Questions about the grid below. Rows and columns are numbered from 1.
1) The entry directly below the largest entry?
2) The entry at row 2, column 1?
3) The bottom-right entry?
4) The entry in row 3 and column 1?
5) The entry directly below the smallest entry?
6) The entry just left of the largest entry?
7) The entry at row 1, column 1?
8) The entry at row 1, column 2?
-0.2	-1.2	-1.9	1.3
-1.5	-0.2	-0.3	-0.4
-1.2	-0.1	0.4	1.1
-1.4	-1.2	-1.2	2.0
-0.2	-1.3	0.2	0.3
-1.6	0.7	0.8	-0.5
0.1	0.4	-0.3	0.7
-0.2	-0.9	-0.6	-0.7
0.0	-0.4	-0.2	0.1
0.4	-0.3	0.9	0.0
0.6	-0.7	-0.8	1.1
-1.2	0.1	-0.1	0.5
-0.9	-0.1	0.9	-1.9
-0.7	1.0	1.3	-1.8
-2.2	0.1	-0.8	-0.8
-0.6	-1.4	-0.7	1.3
1) 0.3
2) -1.5
3) 1.3
4) -1.2
5) -0.6
6) -1.2
7) -0.2
8) -1.2

arr =   9   16    5  -25  -10   36   17  -14  -55  -11  -47   62   27   17  -11
Find the entry just left of 62.
A: -47
Find the centre entry.
A: -14
The entry just right of the smallest entry -> -11

Questions about the array below. Counting starts at 1.
1) Give the entry just left of 115.
2) Give the top-right entry.
3) Give the entry in row 1 and column 2.
4) Give the bottom-right entry.
5) Give the entry directly above 69.
6) Give the entry at row 2, column 1.
7) Give the bottom-left entry.
8) Give the entry just left of the smallest entry.
[[ 402  343  239  338  -13  349   44    5  215  528  294  118   -4]
 [ 194  278  423   92   99  286  179  273  261  575  194  245   11]
 [ -40 -246  268 -172  139  -24  331  192 -145  -20  213  360  311]
 [ 168  453  236  252  264  264  447   28  183  524 -175  -57  300]
 [ 226   50  254  134  280 -234  696  404   69   32   24   78  119]
 [ 322  205 -135  563 -166  424 -206  139  102  -87  291  278   84]
 [ 159  117 -157  298  227  -81  179  340  308 -281  247   22  278]
 [ 196  355  330  130  267  178  115  424  492  394  215  165  -49]
 [ 188  365  380  156  364  204  142  492  430  257   34  255 -165]
 [ 204  101  364  118  153  389 -320  404  232    7  302  611 -346]
 [ 430  311  165  260  375  -95  517 -200  175  351   95 -269  189]
 [ 362  421  388  307  362  343 -198  510  502  114  131  403 -524]
 [ 167 -168  679 -271   98  119  549 -284 -418  651  114  312  176]
 [ 368  370  248  260  453  112  288  -97  205  258  -35  -55   -2]]
1) 178
2) -4
3) 343
4) -2
5) 183
6) 194
7) 368
8) 403

Questions about the grid below. Indices start at 1.
1) Which number is the maximum?
2) Which number is the entry directly above 0.12?
3) Which number is the entry just right of the largest entry?
4) Which number is the entry just right of -0.02?
5) Which number is the entry in the top-right corner?
6) Which number is the entry just right of 0.12?
7) Which number is the entry at row 2, column 1?
8) Which number is the entry in row 1 and column 2?
0.15	0.17	0.05	0.04	0.07	0.09
-0.04	0.00	0.22	-0.02	0.12	-0.12
1) 0.22
2) 0.07
3) -0.02
4) 0.12
5) 0.09
6) -0.12
7) -0.04
8) 0.17

M =
[[2, 6, 2, 5, 2, 3, 2, 2, 5, 5, 4, 6, 3, 5, 3],
 [3, 4, 4, 4, 3, 7, 5, 4, 3, 7, 3, 5, 4, 5, 6],
 [8, 3, 8, 3, 8, 5, 7, 7, 4, 3, 4, 3, 5, 3, 5],
 [5, 3, 5, 4, 5, 4, 5, 5, 4, 4, 5, 3, 6, 4, 5],
 [3, 4, 2, 5, 3, 3, 3, 3, 5, 3, 5, 4, 5, 5, 3]]
Counting starts at 1.
The entry at row 1, column 3 is 2
The entry just right of the centre entry? 4
The entry at row 1, column 1? 2
The entry in the bottom-right corner? 3
The entry in row 1 and column 2? 6
The entry in row 3 and column 3: 8
The bottom-left entry? 3
The entry in row 3 and column 2? 3
The entry at row 2, column 2 -> 4
The top-right entry: 3
The entry just left of the centre entry -> 7
The entry in row 3 and column 1? 8
The entry at the centre? 7
The entry directly below the centre entry is 5

grid =
[[-13 -23  -2 -17 -46   1 -39  -6 -23  -7]
 [  0  23  38   2  46  12  34  14  35   6]
 [  2   2   2 -31 -25   0  18   5   8 -30]
 [ 21 -19  16 -35 -53  16  -4  19  -6  -2]
 [  6  17  11 -20   8  -8  12  15   1 -28]
 [-23  19  43   2  34   8 -14  30  -1  11]
 [ 18   8  12  24  42   8  27  -1  25  28]
 [-29 -20 -36   0 -30 -11   4 -37   3 -16]
 [ 17   1  -3 -30 -44   0 -38  16 -33 -27]
 [-23 -37 -23 -11 -63  -8 -51 -12 -40  -3]
 [-11   2   3 -11 -10  -8 -24  12 -22 -13]
 [ 10  -4  33  16  21  17  -4  23   3  45]
 [ 27  38  12  22  37  24 -20   5   7  14]
 [-18  19  25  -4  21  10  -1   5  14  -7]]
The entry directly above the smallest entry is -44
The first entry of the smallest entry's row?
A: -23
The entry directly below -46 -> 46
The top entry of the column that holds the smallest entry: -46
The bottom-left entry is -18
The smallest entry in the last column?
A: -30
The third entry on the diagonal from the top-right corner?
A: 5
The entry just right of -31 -> -25
The first entry, reading row by row?
A: -13
The largest entry in the first row -> 1
The 2nd entry on the main diagonal -> 23
The second smallest entry is -53
The bottom-right entry?
A: -7
The minimum -> -63
The third entry on the main diagonal -> 2
The 2nd largest entry?
A: 45
The fourth entry, reading row by row?
A: -17
The entry just left of the smallest entry?
A: -11
The last entry in the row that holds the smallest entry?
A: -3
The second entry from the end, reading row by row?
A: 14
The second entry in reading order is -23
The top-right entry?
A: -7
The entry just left of 33: -4
The 3rd largest entry?
A: 43
The largest entry in the last row -> 25
The entry just left of -53?
A: -35
The bottom entry of the column that holds the largest entry: 21
The entry directly below the smallest entry -> -10
The entry just left of -33?
A: 16

B =
[[-0.6  0.4  0.3 -0.7 -1.6 -0.3 -1.0 -1.6  0.5  0.0  0.8]
 [ 0.7  0.3 -1.7 -2.5 -0.6  0.2  1.0 -0.8 -2.0  0.5 -0.6]
 [-0.6 -1.0  0.1 -0.9 -0.5 -1.3 -0.7 -0.2 -0.5 -2.3 -2.0]
 [-2.3 -0.2  0.0 -1.0 -0.2 -0.4  0.7  0.1 -1.8 -0.1 -1.4]
 [-1.8  0.2  0.7 -1.4 -1.0  0.0 -0.1 -1.1 -0.9 -0.1 -1.8]
 [-0.1 -0.2  0.3 -1.3  0.1  0.0  0.2 -0.3  0.7  0.6  0.1]
 [-0.4  0.7 -0.2  0.3 -1.3 -0.7 -0.3  1.9  0.3  0.1 -1.0]]
The 1st entry on the main diagonal -> -0.6
The 5th entry, reading row by row: -1.6
The second largest entry is 1.0
The top-right entry?
A: 0.8
The 2nd entry, reading row by row: 0.4
The entry directly below the centre entry?
A: 0.0
The entry just right of the largest entry is 0.3
The bottom-left entry: -0.4
The 2nd entry on the diagonal from the top-right corner?
A: 0.5
The largest entry in the last row -> 1.9
The last entry, reading row by row?
A: -1.0
The entry directly above the centre entry is -1.3
The second entry from the end, reading row by row?
A: 0.1
The entry just left of the centre entry -> -0.2
The 3rd entry in reading order?
A: 0.3
The smallest entry in the last row -> -1.3
The entry at the centre?
A: -0.4
The smallest entry in the first column?
A: -2.3
The largest entry in the first column: 0.7
The fourth entry in reading order?
A: -0.7
The fifth-last entry, reading row by row -> -0.3
The entry just right of the centre entry -> 0.7
The last entry of the smallest entry's row?
A: -0.6
The 3rd entry on the main diagonal?
A: 0.1
The top entry of the column that holds the largest entry?
A: -1.6

[[  3   3  37   6  -9  -2  52   6   0  -3   9  -7]
 [  2  -1   1   0 -13  21  13  -5  -8  -2   0  52]
 [  0   4 -22 -10 -11  11   0   0  25  -2   3  -8]
 [ -1   0 -28  -7  -1   6 -10  -2  22   0  -2  -4]
 [  0   0 -26 -13 -14  18  21  -2  24   0   3  10]
 [  2   3  32   0  -5  -6  44   7 -13  -3   8 -18]
 [  0  -2 -15  -7  -4  13   0  -5   3   0  -3  31]
 [  1   4  20   6  -2 -10  37   7   0  -2   7 -36]
 [  0   2  35   0  -4  -7  39   6 -18  -2   7 -13]
 [  2   0  38   7  -3   0   0   1 -32  -1   3  26]
 [  0   4 -15   0  -6   4  21   0   0  -2   3 -19]]
Indices start at 1.
The entry directly above the smallest entry: 31
Read off the entry in row 1 and column 2.
A: 3
The entry in row 3 and column 1 -> 0
The entry just left of -26 -> 0
Read off the entry in row 1 and column 1.
A: 3
Read off the entry in the top-right corner.
A: -7
Read off the entry at row 2, column 1.
A: 2
The entry directly above 25 -> -8
The entry in the bottom-right corner: -19
Read off the entry in the bottom-left corner.
A: 0
Read off the entry at row 1, column 3.
A: 37
The entry just left of -36: 7
The entry directly above 22 is 25
Read off the entry in row 3 and column 2.
A: 4
The entry at row 2, column 3 is 1

Read these off the array that follows.
1) Report the entry directly above 0.238.
2) Report the largest entry in the last row.
3) Report the last entry in the row that holds the smallest entry.
4) Report the 2nd entry from the end, reading row by row.
5) Report the last entry in the row that holds the largest entry.
6) Report the 1st entry on the main diagonal.
7) Report the top-right entry.
8) Report the entry directly above -0.186.
 0.012   0.089   0.061  -0.057  -0.079
-0.170   0.027  -0.186  -0.088   0.035
-0.090  -0.092  -0.026   0.075  -0.084
 0.106  -0.074  -0.012  -0.004   0.238
-0.072  -0.154   0.178  -0.234  -0.017
 0.187   0.142   0.132  -0.029   0.040
1) -0.084
2) 0.187
3) -0.017
4) -0.029
5) 0.238
6) 0.012
7) -0.079
8) 0.061

Questions about the row below.
1) What is the last entry?
2) What is the second entry from the right?
3) What is the fourth entry?
4) What is the 2nd entry from the left?
5) What is the 3rd entry from the right?
6) What is the 3rd entry from the left?
7) What is the median entry?
[  2.4 -14.6  11.3  18.1   9.1   2.7   5.6   5.2  -6.1   9.0   2.0]
1) 2.0
2) 9.0
3) 18.1
4) -14.6
5) -6.1
6) 11.3
7) 5.2
